Below are the code and all the weights of a small trained network. Each question names an input and a class and asks about switching units off, where a switched-off unit gives its printed mean instead of its output.

import numpy as np


def w(rows, s, z=0):
    codes = np.array(rows[::2]) - 128.0
    scale = np.full(codes.shape[1], s)
    scale[-1] = z or s
    return codes * scale


def f(y):
    return np.maximum(y, 0)


def log_softmax(a):
    a = a - a.max(-1, keepdims=True)
    return a - np.log(np.exp(a).sum(-1, keepdims=True))


def net(x, mask):
    res = np.array(x, float).reshape(1, 6) / 4 @ E
    y = f(res @ A[0][:, :-1].T + A[0][:, -1])
    res = res + np.where(mask, y, B[0][:, -1]) @ B[0][:, :-1]
    return log_softmax(res[-1] @ U[:, :-1].T + U[:, -1])


A, B = {}, {}
E = w([
[188,7,147,18,139,198,216,193,123,83],'x0',
[190,124,43,137,148,85,122,220,218,166],'x1',
[80,133,115,119,118,123,144,138,157,94],'x2',
[131,157,112,77,54,19,197,111,64,188],'x3',
[98,127,108,110,170,144,118,126,89,176],'x4',
[128,121,113,160,137,120,158,124,116,119],'x5',
],0.012)
A[0] = w([
[118,103,191,100,76,114,181,39,38,104,174],'neuron 0',
[107,210,114,152,21,11,73,103,103,217,208],'neuron 1',
[164,71,19,122,195,41,97,138,224,148,185],'neuron 2',
[185,17,130,2,198,227,176,175,113,11,173],'neuron 3',
[77,93,227,127,105,126,104,72,39,67,254],'neuron 4',
[81,153,161,230,165,199,92,40,155,110,221],'neuron 5',
[162,66,116,36,103,39,206,244,93,173,125],'neuron 6',
[146,117,70,132,158,191,21,164,201,149,181],'neuron 7',
],0.0077,0.0063)
B[0] = w([
[98,191,75,76,92,160,88,101,106,29,187],'neuron 0',
[59,145,127,180,116,84,132,70,194,167,216],'neuron 1',
[176,125,111,179,143,145,204,165,170,178,193],'neuron 2',
[177,52,140,139,79,169,160,129,34,116,251],'neuron 3',
[66,113,95,90,99,105,59,73,73,11,196],'neuron 4',
[129,145,203,156,178,131,46,197,144,19,200],'neuron 5',
[159,182,119,91,31,73,146,171,113,171,201],'neuron 6',
[197,156,147,195,150,138,135,168,139,93,190],'neuron 7',
],0.011,0.024)
U = w([
[87,112,184,134,185,153,2,158,133,99,251],'0',
[189,183,125,182,237,160,118,157,211,129,165],'1',
[130,52,192,96,140,220,108,116,52,97,188],'2',
[200,66,122,152,129,196,142,205,110,156,35],'3',
[42,158,92,101,147,61,94,73,117,124,70],'4',
[94,132,86,170,118,82,165,121,181,214,227],'5',
[125,138,52,3,73,148,129,104,76,122,43],'6',
[176,125,178,25,105,33,192,201,108,191,31],'7',
],0.0089,0.0018)

Each question gives the input, the list of numbers given to net, and the class t.
The units are the neurons (one row each of A and B). Each row of codes is followed by its name. A weight is (code - 128) times the scale printed after its matrix; where a second scale follows, it is the last column's (A, B and U).
mask holds one flag per neuron, in row order. A switched-off neuron (its flag False) gives its mean, the last column of its row in B, instead of its output. The means were averaged over made-up inputs and are rounded, as every weight is.
A unit's drop is (log p(t) with every unit on - log p(t) with that unit switched off) / (log p(t) with every unit on - log p(t) with every unit switched off).
The circuit of an input: a set's keep is (log p(t) with only the set's units on - log p(t) with every unit switched off) / (log p(t) with every unit on - log p(t) with every unit switched off). Starting from all 8 units, units are removed one at a time, each time the one whose removal leaves the highest keep (on an exact tie, the one counted first), for as long as the keep stays at least 0.8.
circuit, biggest first: the units of the circuit, biggest drop first
unit that matters most: the unit with the biggest drop
k most important neurons: the k neurons with the biggest drops, biggest first
drop when u is switched off: that unit's drop, to one decimal
input [7,-5,-1,2,4,7], class 6: circuit, biggest first	(neuron 0)
input [-7,1,-8,8,-4,-3], class 5: 3 most important neurons	(neuron 1; neuron 4; neuron 5)
input [1,2,-3,5,8,-1], class 7: 2 most important neurons	(neuron 6; neuron 4)
input [-1,2,6,-2,-3,-2], class 1: circuit, biggest first	(neuron 3; neuron 4)
input [-7,4,7,1,-4,7], class 5: 3 most important neurons	(neuron 1; neuron 7; neuron 0)
input [-4,1,-8,1,-5,-5], class 5: 2 most important neurons	(neuron 1; neuron 4)
input [-7,3,-3,1,3,3], class 5: 2 most important neurons	(neuron 1; neuron 0)
input [6,-1,-7,4,-1,-5], class 6: 2 most important neurons	(neuron 0; neuron 6)
input [0,-6,7,2,-3,3], class 4: 2 most important neurons	(neuron 3; neuron 6)
input [-2,8,-1,1,3,-2], class 5: 2 most important neurons	(neuron 5; neuron 1)
input [-3,1,3,-8,-8,5], class 1: 2 most important neurons	(neuron 4; neuron 7)
input [7,-5,1,1,5,-5], class 6: 3 most important neurons	(neuron 0; neuron 5; neuron 6)
input [-4,-3,-3,-1,8,8], class 0: 2 most important neurons	(neuron 5; neuron 6)
input [1,2,0,-3,-4,-6], class 3: unit that matters most	neuron 1
input [7,0,-5,7,0,7], class 6: 2 most important neurons	(neuron 0; neuron 2)
input [8,0,-1,2,-3,-2], class 6: 3 most important neurons	(neuron 6; neuron 5; neuron 2)
input [-1,-5,-8,1,6,-8], class 4: drop when neuron 4 is switched off	0.1
input [-2,5,-4,6,-3,-4], class 5: drop when neuron 5 is switched off	0.0
input [0,-5,7,1,7,2], class 4: drop when neuron 7 is switched off	0.2
input [-1,-4,-8,-7,5,3], class 0: circuit, biggest first	(neuron 5)
input [4,2,7,-6,0,-2], class 3: drop when neuron 7 is switched off	0.1
